Below are the code and all the weights of a small trained network. Each question names an input and a target symbol and asks about switching units off, where a switched-off unit gives its printed mean instead of its output.

import numpy as np


def w(rows, s, z=0):
    codes = np.array(rows[::2]) - 128.0
    scale = np.full(codes.shape[1], s)
    scale[-1] = z or s
    return codes * scale


def f(y):
    return np.maximum(y, 0)


def softmax(a):
    e = np.exp(a - a.max(-1, keepdims=True))
    return e / e.sum(-1, keepdims=True)


def log_softmax(a):
    a = a - a.max(-1, keepdims=True)
    return a - np.log(np.exp(a).sum(-1, keepdims=True))


def net(x, mask):
    ids = ['δεζηλμπστω'.index(c) for c in x.split()]
    T = len(ids)
    res = E[ids] + P[:T]
    u = 0
    for l in range(2):
        r = res
        for j in range(3):
            rows = slice(4 * j, 4 * j + 4)
            q, k, v = (r @ M[l][rows].T for M in (Q, K, V))
            z = softmax(np.where(np.tri(T) > 0, q @ k.T / 4**0.5, -1e9)) @ v
            o = O[l][rows]
            res = res + np.where(mask[u + j], z, o[:, -1]) @ o[:, :-1]
        u += 3
        y = f(res @ A[l][:, :-1].T + A[l][:, -1])
        res = res + np.where(mask[u : u + 8], y, B[l][:, -1]) @ B[l][:, :-1]
        u += 8
    return log_softmax(res[-1] @ U[:, :-1].T + U[:, -1])


Q, K, V, O, A, B = {}, {}, {}, {}, {}, {}
E = w([
[1,238,130],'δ',
[33,218,13],'ε',
[223,170,112],'ζ',
[155,180,220],'η',
[214,19,153],'λ',
[141,123,156],'μ',
[129,33,27],'π',
[142,123,154],'σ',
[47,25,171],'τ',
[142,120,155],'ω',
],0.0071)
P = w([
[80,156,83],'0',
[137,107,128],'1',
[164,98,144],'2',
[178,90,163],'3',
[195,87,181],'4',
[204,87,181],'5',
[214,83,182],'6',
[223,84,191],'7',
[239,78,189],'8',
[248,81,191],'9',
[251,80,189],'10',
[225,79,170],'11',
],0.0019)
Q[0] = w([
[250,104,179],'0.h1',
[1,153,94],'0.h1',
[253,105,171],'0.h1',
[3,150,77],'0.h1',
[90,247,159],'0.h2',
[90,247,156],'0.h2',
[91,247,161],'0.h2',
[164,10,94],'0.h2',
[162,4,209],'0.h3',
[95,254,46],'0.h3',
[161,3,210],'0.h3',
[161,4,210],'0.h3',
],0.0083)
K[0] = w([
[252,48,204],'0.h1',
[3,205,79],'0.h1',
[254,50,193],'0.h1',
[5,204,54],'0.h1',
[40,249,171],'0.h2',
[41,250,165],'0.h2',
[42,249,174],'0.h2',
[215,5,78],'0.h2',
[188,22,221],'0.h3',
[69,234,35],'0.h3',
[188,22,221],'0.h3',
[188,21,223],'0.h3',
],0.0098)
V[0] = w([
[253,73,178],'0.h1',
[253,72,179],'0.h1',
[4,180,80],'0.h1',
[251,75,177],'0.h1',
[193,23,92],'0.h2',
[59,235,171],'0.h2',
[62,234,165],'0.h2',
[63,223,179],'0.h2',
[91,205,64],'0.h3',
[96,203,68],'0.h3',
[99,202,68],'0.h3',
[161,54,191],'0.h3',
],0.0063)
O[0] = w([
[114,252,127,252],'0.h1',
[114,251,127,252],'0.h1',
[140,1,128,8],'0.h1',
[115,254,127,249],'0.h1',
[51,174,95,233],'0.h2',
[204,81,158,20],'0.h2',
[204,82,160,22],'0.h2',
[212,73,156,31],'0.h2',
[220,80,118,34],'0.h3',
[224,82,116,40],'0.h3',
[231,82,116,42],'0.h3',
[31,176,139,217],'0.h3',
],0.0048,0.0018)
A[0] = w([
[172,212,185,232],'0.n1',
[158,152,12,238],'0.n2',
[36,115,80,169],'0.n3',
[150,145,1,238],'0.n4',
[168,216,198,241],'0.n5',
[97,110,224,229],'0.n6',
[160,204,202,254],'0.n7',
[40,112,91,172],'0.n8',
],0.006,0.0029)
B[0] = w([
[151,216,162,242],'0.n1',
[160,188,23,191],'0.n2',
[34,135,113,204],'0.n3',
[151,166,2,190],'0.n4',
[147,213,167,254],'0.n5',
[91,101,214,184],'0.n6',
[146,205,175,250],'0.n7',
[29,130,117,199],'0.n8',
],0.006,0.0058)
Q[1] = w([
[99,107,230],'1.h1',
[110,133,2],'1.h1',
[155,214,207],'1.h1',
[201,195,190],'1.h1',
[160,80,77],'1.h2',
[122,162,172],'1.h2',
[82,181,178],'1.h2',
[180,100,107],'1.h2',
[104,225,176],'1.h3',
[199,148,198],'1.h3',
[201,26,125],'1.h3',
[119,212,190],'1.h3',
],0.0076)
K[1] = w([
[94,111,254],'1.h1',
[96,103,36],'1.h1',
[141,227,144],'1.h1',
[177,226,140],'1.h1',
[161,145,120],'1.h2',
[103,104,130],'1.h2',
[94,115,138],'1.h2',
[170,131,112],'1.h2',
[124,205,145],'1.h3',
[189,168,176],'1.h3',
[151,53,123],'1.h3',
[129,203,151],'1.h3',
],0.0081)
V[1] = w([
[96,73,3],'1.h1',
[171,147,5],'1.h1',
[163,138,4],'1.h1',
[125,101,3],'1.h1',
[172,58,189],'1.h2',
[44,169,104],'1.h2',
[223,121,130],'1.h2',
[44,73,208],'1.h2',
[22,104,116],'1.h3',
[230,147,141],'1.h3',
[237,158,143],'1.h3',
[39,114,113],'1.h3',
],0.0045)
O[1] = w([
[96,119,43,29],'1.h1',
[168,187,2,137],'1.h1',
[153,174,7,124],'1.h1',
[110,136,29,70],'1.h1',
[72,148,107,8],'1.h2',
[168,74,145,253],'1.h2',
[111,204,109,29],'1.h2',
[70,33,115,146],'1.h2',
[24,125,126,135],'1.h3',
[216,126,128,113],'1.h3',
[240,141,138,132],'1.h3',
[56,135,129,147],'1.h3',
],0.0057,0.0047)
A[1] = w([
[137,64,183,182],'1.n1',
[253,130,121,219],'1.n2',
[78,113,190,164],'1.n3',
[193,93,189,124],'1.n4',
[122,69,111,254],'1.n5',
[142,66,184,173],'1.n6',
[152,198,172,154],'1.n7',
[67,131,194,148],'1.n8',
],0.0058,0.007)
B[1] = w([
[104,8,172,176],'1.n1',
[245,110,80,242],'1.n2',
[74,108,171,220],'1.n3',
[204,56,199,175],'1.n4',
[99,3,6,186],'1.n5',
[121,10,182,174],'1.n6',
[116,183,166,255],'1.n7',
[77,124,177,234],'1.n8',
],0.006,0.009)
U = w([
[168,2,134,41],'δ',
[196,93,34,113],'ε',
[217,223,113,154],'ζ',
[180,107,222,2],'η',
[36,239,168,133],'λ',
[142,111,122,199],'μ',
[52,145,23,128],'π',
[135,111,116,156],'σ',
[57,53,153,219],'τ',
[134,111,116,133],'ω',
],0.0043,0.0037)

Each question gives the input, a string of symbols that net reads in full, and the target symbol t.
The units are the heads (4 rows each of Q, K, V and O) and the neurons (one row each of A and B). Each row of codes is followed by its name. A weight is (code - 128) times the scale printed after its matrix; where a second scale follows, it is the last column's (O, A, B and U).
mask holds one flag per unit, layer by layer, with each layer's heads first. A switched-off unit (its flag False) gives its mean, the last column of its rows in O or B, instead of its output. The means were averaged over made-up inputs and are rounded, as every weight is.
A unit's drop is (log p(t) with every unit on - log p(t) with that unit switched off) / (log p(t) with every unit on - log p(t) with every unit switched off).
k most important neurons: the k neurons with the biggest drops, biggest first
top k neurons in layer l: the k neurons of layer l with the biggest drops, biggest first
which heads matter: for each layer, one digit per head in row order, 1 if its drop is at least 0.15 and else 0, layers parted by /
drop of u: that unit's drop, to one decimal
input λ ζ σ, target ζ: which heads matter	100 / 111
input ζ τ λ π μ π μ π σ λ ζ ω, target ζ: which heads matter	100 / 101
input λ ε ω, target λ: top neuron in layer 1	(1.n2)
input ε τ μ, target τ: which heads matter	100 / 110
input τ ζ τ μ λ δ σ π π, target π: which heads matter	010 / 100
input λ δ τ μ μ, target τ: which heads matter	011 / 111
input ε π δ τ λ μ σ τ λ λ μ, target λ: which heads matter	101 / 000
input λ ζ ε π δ ω μ μ η σ η, target η: which heads matter	010 / 100
input ζ η δ σ, target η: which heads matter	010 / 101
input η λ σ ε π ζ μ, target ζ: 2 most important neurons	(0.n1; 0.n5)
input τ λ ε π π ε μ ε μ η, target η: which heads matter	000 / 100
input σ λ λ ε μ η μ λ ε τ ζ ω, target η: which heads matter	101 / 111
input τ λ μ ω ω δ π μ, target λ: which heads matter	111 / 001
input π ε λ λ μ λ μ η ω η λ δ, target δ: which heads matter	111 / 000
input π ε η ω ζ λ λ ω, target λ: which heads matter	101 / 000
input π τ ε δ τ ζ, target ζ: which heads matter	000 / 001
input ε π δ τ ω, target τ: top neuron in layer 1	(1.n2)
input ζ ε σ, target ζ: drop of 0.n8	0.1
input π σ ε ζ λ δ η η σ μ ε ω, target η: drop of 0.n7	0.2
input τ λ σ η η ζ μ ε σ ε ζ, target ζ: drop of 0.h1	0.2
input δ λ η η ω λ τ ε ε ζ μ τ, target τ: drop of 0.h2	0.1
